Here is a tiny trained network, its code and every weight. The questions are about switching its units off for an input and a target symbol, where a switched-off unit gives its printed mean instead of its output.

import numpy as np


def w(rows, s, z=0):
    codes = np.array(rows[::2]) - 128.0
    scale = np.full(codes.shape[1], s)
    scale[-1] = z or s
    return codes * scale


def f(y):
    return y / 2 * (1 + np.tanh(0.7978845608 * (y + 0.044715 * y**3)))


def softmax(a):
    e = np.exp(a - a.max(-1, keepdims=True))
    return e / e.sum(-1, keepdims=True)


def log_softmax(a):
    a = a - a.max(-1, keepdims=True)
    return a - np.log(np.exp(a).sum(-1, keepdims=True))


def net(x, mask):
    ids = ['ΔΛΞΩαβζηθμπστ'.index(c) for c in x.split()]
    T = len(ids)
    res = E[ids] + P[:T]
    r = res
    for j in range(2):
        rows = slice(2 * j, 2 * j + 2)
        q, k, v = (r @ M[0][rows].T for M in (Q, K, V))
        z = softmax(np.where(np.tri(T) > 0, q @ k.T / 2**0.5, -1e9)) @ v
        o = O[0][rows]
        res = res + np.where(mask[j], z, o[:, -1]) @ o[:, :-1]
    y = f(res @ A[0][:, :-1].T + A[0][:, -1])
    res = res + np.where(mask[2:6], y, B[0][:, -1]) @ B[0][:, :-1]
    return log_softmax(res[-1] @ U[:, :-1].T + U[:, -1])


Q, K, V, O, A, B = {}, {}, {}, {}, {}, {}
E = w([
[146,146,154,73],'Δ',
[146,114,132,252],'Λ',
[133,123,128,74],'Ξ',
[101,208,228,144],'Ω',
[152,178,130,78],'α',
[227,129,116,170],'β',
[159,240,101,174],'ζ',
[126,131,81,108],'η',
[122,174,126,85],'θ',
[148,74,106,128],'μ',
[167,179,163,76],'π',
[169,90,217,145],'σ',
[146,116,124,106],'τ',
],0.015)
P = w([
[10,140,81,9],'0',
[150,150,123,1],'1',
[185,158,129,19],'2',
[208,167,134,35],'3',
[218,159,144,47],'4',
[242,169,163,58],'5',
[242,177,163,60],'6',
],0.0052)
Q[0] = w([
[44,103,164,121],'h1',
[219,165,154,50],'h1',
[148,114,193,91],'h2',
[52,142,111,255],'h2',
],0.019)
K[0] = w([
[158,142,154,26],'h1',
[176,154,192,250],'h1',
[91,102,167,183],'h2',
[49,94,62,20],'h2',
],0.016)
V[0] = w([
[92,141,252,151],'h1',
[197,94,190,33],'h1',
[198,147,76,217],'h2',
[105,247,114,89],'h2',
],0.019)
O[0] = w([
[74,87,251,178,110],'h1',
[212,53,168,73,254],'h1',
[194,206,136,196,214],'h2',
[102,250,138,93,167],'h2',
],0.014,0.0072)
A[0] = w([
[164,67,1,61,113],'n1',
[148,57,236,146,222],'n2',
[126,180,33,37,112],'n3',
[146,174,131,195,3],'n4',
],0.0094,0.0043)
B[0] = w([
[93,50,54,175,237],'n1',
[119,166,48,100,253],'n2',
[138,126,254,254,246],'n3',
[81,58,131,56,194],'n4',
],0.011,0.017)
U = w([
[111,54,192,69,98],'Δ',
[28,217,2,175,179],'Λ',
[93,56,167,107,3],'Ξ',
[88,187,136,38,204],'Ω',
[138,97,212,100,24],'α',
[208,176,86,169,190],'β',
[149,213,152,143,42],'ζ',
[80,112,128,174,67],'η',
[111,97,202,108,65],'θ',
[77,97,68,146,27],'μ',
[162,108,228,41,102],'π',
[105,103,59,56,181],'σ',
[97,73,142,113,136],'τ',
],0.0057,0.0043)

Each question gives the input, a string of symbols that net reads in full, and the target symbol t.
The units are the heads (2 rows each of Q, K, V and O) and the neurons (one row each of A and B). Each row of codes is followed by its name. A weight is (code - 128) times the scale printed after its matrix; where a second scale follows, it is the last column's (O, A, B and U).
mask holds one flag per unit, heads first, then neurons. A switched-off unit (its flag False) gives its mean, the last column of its rows in O or B, instead of its output. The means were averaged over made-up inputs and are rounded, as every weight is.
A unit's drop is (log p(t) with every unit on - log p(t) with that unit switched off) / (log p(t) with every unit on - log p(t) with every unit switched off).
The circuit of an input: a set's keep is (log p(t) with only the set's units on - log p(t) with every unit switched off) / (log p(t) with every unit on - log p(t) with every unit switched off). Starting from all 6 units, units are removed one at a time, each time the one whose removal leaves the highest keep (on an exact tie, the one counted first), for as long as the keep stays at least 0.8.
circuit, biggest first: the units of the circuit, biggest drop first
top k neurons: the k neurons with the biggest drops, biggest first
heads that matter: for each layer, one digit per head in row order, 1 if its drop is at least 0.15 and else 0, layers parted by /
input Λ Ω α, target Λ: heads that matter	10
input β θ α θ ζ η, target ζ: heads that matter	01
input β π Ω Δ, target Ω: circuit, biggest first	[h1; n2; h2; n3]
input θ π β π η, target β: heads that matter	11
input π ζ α, target ζ: circuit, biggest first	[n3; h2]
input Λ η Δ, target Λ: heads that matter	10
input Λ Ξ Ξ η β π, target Λ: circuit, biggest first	[h1]
input μ τ Λ, target μ: circuit, biggest first	[h2; n1; h1]
input η Ξ μ β Ω, target Ω: circuit, biggest first	[h1; n3; n2; h2]
input Λ β σ σ, target Λ: top 3 neurons	[n3; n2; n4]
input β π Ξ Ξ α, target β: circuit, biggest first	[h1; h2]
input π β ζ η θ, target ζ: circuit, biggest first	[h2; n1]
input Ω σ θ μ τ μ, target σ: circuit, biggest first	[n3; h2]
input τ β σ ζ, target ζ: circuit, biggest first	[n1; h2; h1; n3]
input β π μ, target β: circuit, biggest first	[n4; h1]
input Λ α β, target Λ: circuit, biggest first	[h1]
input τ α σ σ Ω α θ, target Ω: circuit, biggest first	[n2; h1; n1; n3]
input η π σ Ξ, target σ: top 2 neurons	[n2; n3]
input η Ω Δ τ Δ θ, target Ω: top 3 neurons	[n2; n3; n1]
input η Ξ π, target π: circuit, biggest first	[h1]
input σ Ξ τ, target σ: top 2 neurons	[n2; n3]
input η π π β Ω Δ π, target Ω: top 3 neurons	[n3; n1; n2]
input θ π μ π, target π: heads that matter	01
input Λ η μ α θ η θ, target Λ: heads that matter	10
input Ω ζ α, target ζ: top 2 neurons	[n3; n1]
input σ μ η Ξ η η, target σ: heads that matter	11
